Below are the code and all the weights of a small trained network. Each question names an input and a class and asks about switching units off, where a switched-off unit gives its printed mean instead of its output.

import numpy as np


def w(rows, s, z=0):
    codes = np.array(rows[::2]) - 128.0
    scale = np.full(codes.shape[1], s)
    scale[-1] = z or s
    return codes * scale


def f(y):
    return y / 2 * (1 + np.tanh(0.7978845608 * (y + 0.044715 * y**3)))


def log_softmax(a):
    a = a - a.max(-1, keepdims=True)
    return a - np.log(np.exp(a).sum(-1, keepdims=True))


def net(x, mask):
    res = np.array(x, float).reshape(1, 7) / 4 @ E
    y = f(res @ A[0][:, :-1].T + A[0][:, -1])
    res = res + np.where(mask, y, B[0][:, -1]) @ B[0][:, :-1]
    return log_softmax(res[-1] @ U[:, :-1].T + U[:, -1])


A, B = {}, {}
E = w([
[130,138,144,121,136],'x0',
[129,135,195,250,163],'x1',
[125,118,94,142,115],'x2',
[144,47,99,83,238],'x3',
[118,88,184,119,118],'x4',
[119,102,157,125,120],'x5',
[1,169,119,139,167],'x6',
],0.0068)
A[0] = w([
[129,160,127,36,126,253],'N0',
[66,157,98,149,166,92],'N1',
[151,113,230,194,178,76],'N2',
[193,97,164,125,106,53],'N3',
[40,125,128,129,140,47],'N4',
[119,171,114,161,63,65],'N5',
[59,144,136,125,150,47],'N6',
[140,94,107,104,229,74],'N7',
[122,200,71,126,27,243],'N8',
[124,194,122,153,70,91],'N9',
[202,94,118,143,121,39],'N10',
[129,66,95,114,230,102],'N11',
[75,180,137,120,168,73],'N12',
[21,146,124,122,174,76],'N13',
[130,108,171,197,152,147],'N14',
[204,109,137,143,118,49],'N15',
[163,181,160,200,194,210],'N16',
[141,79,93,140,167,91],'N17',
[254,119,144,147,124,15],'N18',
[155,148,174,195,167,131],'N19',
[103,141,198,129,36,194],'N20',
[164,210,73,182,174,248],'N21',
[40,113,115,159,147,123],'N22',
[200,118,132,140,122,69],'N23',
],0.0087,0.0028)
B[0] = w([
[40,3,43,149,185,221],'N0',
[216,136,144,59,49,188],'N1',
[72,132,58,116,136,227],'N2',
[138,169,78,115,89,149],'N3',
[182,211,138,72,43,171],'N4',
[145,190,157,177,167,163],'N5',
[216,175,90,81,78,160],'N6',
[197,184,171,203,182,210],'N7',
[85,112,168,183,192,254],'N8',
[151,157,169,187,152,177],'N9',
[214,210,136,76,103,143],'N10',
[180,216,226,206,210,238],'N11',
[164,150,140,70,85,172],'N12',
[180,194,140,48,37,227],'N13',
[88,81,56,123,148,204],'N14',
[141,177,124,74,63,144],'N15',
[91,52,74,88,113,242],'N16',
[172,147,150,140,169,155],'N17',
[201,179,126,61,35,174],'N18',
[73,93,30,111,130,201],'N19',
[156,142,99,173,234,226],'N20',
[110,19,162,94,130,219],'N21',
[174,126,142,57,57,204],'N22',
[143,186,127,75,35,140],'N23',
],0.0058,0.0043)
U = w([
[173,216,163,60,1,28],'0',
[103,106,159,130,127,252],'1',
[110,95,166,129,128,253],'2',
[137,194,212,198,186,17],'3',
[63,38,69,98,121,1],'4',
[102,89,175,124,111,167],'5',
],0.01,0.004)

Each question gives the input, the list of numbers given to net, and the class t.
The units are the neurons (one row each of A and B). Each row of codes is followed by its name. A weight is (code - 128) times the scale printed after its matrix; where a second scale follows, it is the last column's (A, B and U).
mask holds one flag per neuron, in row order. A switched-off neuron (its flag False) gives its mean, the last column of its row in B, instead of its output. The means were averaged over made-up inputs and are rounded, as every weight is.
A unit's drop is (log p(t) with every unit on - log p(t) with that unit switched off) / (log p(t) with every unit on - log p(t) with every unit switched off).
The circuit of an input: a set's keep is (log p(t) with only the set's units on - log p(t) with every unit switched off) / (log p(t) with every unit on - log p(t) with every unit switched off). Starting from the 12 units with the biggest drops (on a tie, the unit counted first), units are removed one at a time, each time the one whose removal leaves the highest keep (on an exact tie, the one counted first), for as long as the keep stays at least 0.8.
units of the circuit, in order: the units of the circuit, biggest drop first
unit that matters most: the unit with the biggest drop
top k neurons: the k neurons with the biggest drops, biggest first
drop of u: that unit's drop, to one decimal
input [2,3,-5,7,-4,2,-6], class 3: units of the circuit, in order : N11
input [3,4,-2,-3,-7,-3,7], class 0: units of the circuit, in order : N13; N1
input [-1,6,-7,7,8,-2,-8], class 0: units of the circuit, in order : N18; N10
input [1,-1,1,5,-4,4,-5], class 0: units of the circuit, in order : N18; N10
input [0,3,7,8,-7,2,6], class 3: top 2 neurons : N11; N7
input [4,-8,2,-1,0,6,-1], class 4: top 2 neurons : N0; N11
input [4,-1,-3,3,3,-4,4], class 0: units of the circuit, in order : N8; N13
input [6,-6,-4,6,4,2,7], class 0: top 2 neurons : N13; N4
input [-8,2,-6,-8,-6,-5,-5], class 3: units of the circuit, in order : N8; N9
input [-8,5,1,1,2,4,-6], class 0: top 2 neurons : N18; N0
input [-8,2,2,8,-2,-4,-3], class 3: units of the circuit, in order : N11; N7
input [-1,-7,-7,4,-3,7,-8], class 0: top 2 neurons : N18; N10
input [1,-7,3,-8,5,4,4], class 3: top 2 neurons : N20; N8
input [1,-5,3,7,0,3,-3], class 3: unit that matters most : N11
input [0,6,5,-7,-2,5,7], class 0: top 4 neurons : N13; N22; N4; N1
input [-7,-8,6,-7,1,-2,-3], class 4: top 3 neurons : N0; N11; N7
input [-8,8,-6,4,7,4,-3], class 4: drop of N19 : 0.2
input [6,8,2,1,4,-1,-3], class 4: drop of N14 : 0.1
input [0,8,5,4,-3,-2,7], class 4: drop of N14 : 0.6
input [5,-3,1,-8,-7,4,7], class 3: units of the circuit, in order : N8
input [-2,2,7,8,5,-2,4], class 3: drop of N11 : 0.4
